Below are the code and all the weights of a small trained network. Each question names an input and a class and asks about switching units off, where a switched-off unit gives its printed mean instead of its output.

import numpy as np


def w(rows, s, z=0):
    codes = np.array(rows[::2]) - 128.0
    scale = np.full(codes.shape[1], s)
    scale[-1] = z or s
    return codes * scale


def norm(h):
    return h / np.sqrt((h * h).mean(-1, keepdims=True) + 1e-5)


def f(y):
    return y / 2 * (1 + np.tanh(0.7978845608 * (y + 0.044715 * y**3)))


def log_softmax(a):
    a = a - a.max(-1, keepdims=True)
    return a - np.log(np.exp(a).sum(-1, keepdims=True))


def net(x, mask):
    res = np.array(x, float).reshape(1, 7) / 4 @ E
    u = 0
    for l in range(2):
        y = f(norm(res) @ A[l][:, :-1].T + A[l][:, -1])
        res = res + np.where(mask[u : u + 3], y, B[l][:, -1]) @ B[l][:, :-1]
        u += 3
    return log_softmax(norm(res)[-1] @ U[:, :-1].T + U[:, -1])


A, B = {}, {}
E = w([
[30,96,141,116,134],'x0',
[129,123,124,126,126],'x1',
[128,133,130,133,128],'x2',
[138,99,189,193,112],'x3',
[146,107,176,70,124],'x4',
[137,168,179,150,255],'x5',
[126,127,126,127,123],'x6',
],0.0073)
A[0] = w([
[208,131,216,214,69,120],'0.n0',
[82,207,36,253,121,17],'0.n1',
[182,71,216,14,131,1],'0.n2',
],0.007,0.0012)
B[0] = w([
[120,71,158,70,164,251],'0.n0',
[148,186,254,93,63,230],'0.n1',
[115,248,162,209,53,207],'0.n2',
],0.0093,0.0032)
A[1] = w([
[254,158,124,89,129,124],'1.n0',
[158,183,25,75,161,141],'1.n1',
[111,236,73,61,129,3],'1.n2',
],0.0083,0.0016)
B[1] = w([
[10,142,81,87,123,254],'1.n0',
[138,50,184,155,165,193],'1.n1',
[178,103,229,153,117,213],'1.n2',
],0.012,0.0032)
U = w([
[116,132,142,110,133,170],'0',
[155,203,149,140,96,115],'1',
[120,118,132,105,144,158],'2',
[161,117,78,139,156,219],'3',
[120,114,146,107,136,118],'4',
[171,43,164,121,150,60],'5',
[55,119,84,98,161,94],'6',
[167,113,7,190,176,11],'7',
],0.016,0.012)

Each question gives the input, the list of numbers given to net, and the class t.
The units are the neurons (one row each of A and B). Each row of codes is followed by its name. A weight is (code - 128) times the scale printed after its matrix; where a second scale follows, it is the last column's (A, B and U).
mask holds one flag per neuron, layer by layer. A switched-off neuron (its flag False) gives its mean, the last column of its row in B, instead of its output. The means were averaged over made-up inputs and are rounded, as every weight is.
A unit's drop is (log p(t) with every unit on - log p(t) with that unit switched off) / (log p(t) with every unit on - log p(t) with every unit switched off).
The circuit of an input: a set's keep is (log p(t) with only the set's units on - log p(t) with every unit switched off) / (log p(t) with every unit on - log p(t) with every unit switched off). Starting from all 6 units, units are removed one at a time, each time the one whose removal leaves the highest keep (on an exact tie, the one counted first), for as long as the keep stays at least 0.8.
circuit, biggest first: the units of the circuit, biggest drop first
k most important neurons: the k neurons with the biggest drops, biggest first
k most important neurons of layer l: the k neurons of layer l with the biggest drops, biggest first
input [0,6,3,-8,1,4,0], class 5: 2 most important neurons : 1.n1, 1.n2
input [0,-5,-3,-1,2,-7,-3], class 3: circuit, biggest first : 0.n1, 1.n0, 1.n2
input [-4,7,1,8,-1,-6,-5], class 5: circuit, biggest first : 0.n0
input [-6,-2,6,-5,8,1,2], class 1: 3 most important neurons : 0.n2, 0.n0, 1.n2
input [3,0,-2,3,7,6,-6], class 1: circuit, biggest first : 0.n2, 1.n1
input [-8,-2,-7,3,-6,6,0], class 6: 3 most important neurons : 1.n0, 0.n2, 1.n2
input [2,-6,2,-2,8,-7,-3], class 1: circuit, biggest first : 0.n2, 0.n0
input [2,1,0,2,8,-8,5], class 1: 4 most important neurons : 0.n2, 1.n0, 1.n1, 0.n0
input [0,5,-3,0,0,7,4], class 3: 2 most important neurons of layer 1 : 1.n0, 1.n2
input [3,6,2,-1,-7,-6,4], class 1: 3 most important neurons : 0.n1, 1.n0, 0.n0
input [-1,4,-5,6,-5,-4,5], class 5: 3 most important neurons : 0.n0, 0.n2, 1.n0
input [3,-1,7,3,-8,0,7], class 1: 2 most important neurons of layer 0 : 0.n1, 0.n0
input [2,1,-7,6,7,5,-3], class 1: 3 most important neurons : 0.n2, 1.n1, 1.n0
input [-6,-2,3,8,-4,-5,-2], class 5: 2 most important neurons : 0.n0, 0.n2
input [2,1,5,-2,-6,-3,4], class 1: 2 most important neurons of layer 1 : 1.n0, 1.n1
input [-8,5,-6,-5,-4,4,-4], class 6: circuit, biggest first : 1.n0
input [-5,-2,5,8,0,-4,7], class 5: 3 most important neurons : 0.n0, 0.n1, 0.n2
input [6,-4,0,-1,8,-6,5], class 1: 2 most important neurons of layer 0 : 0.n2, 0.n0
input [-1,1,-3,-1,0,-7,1], class 3: 2 most important neurons : 0.n1, 1.n0
input [7,-6,-5,-8,0,5,-5], class 5: 3 most important neurons : 1.n0, 1.n1, 1.n2
input [-1,4,-4,-3,8,-3,-3], class 1: circuit, biggest first : 0.n2
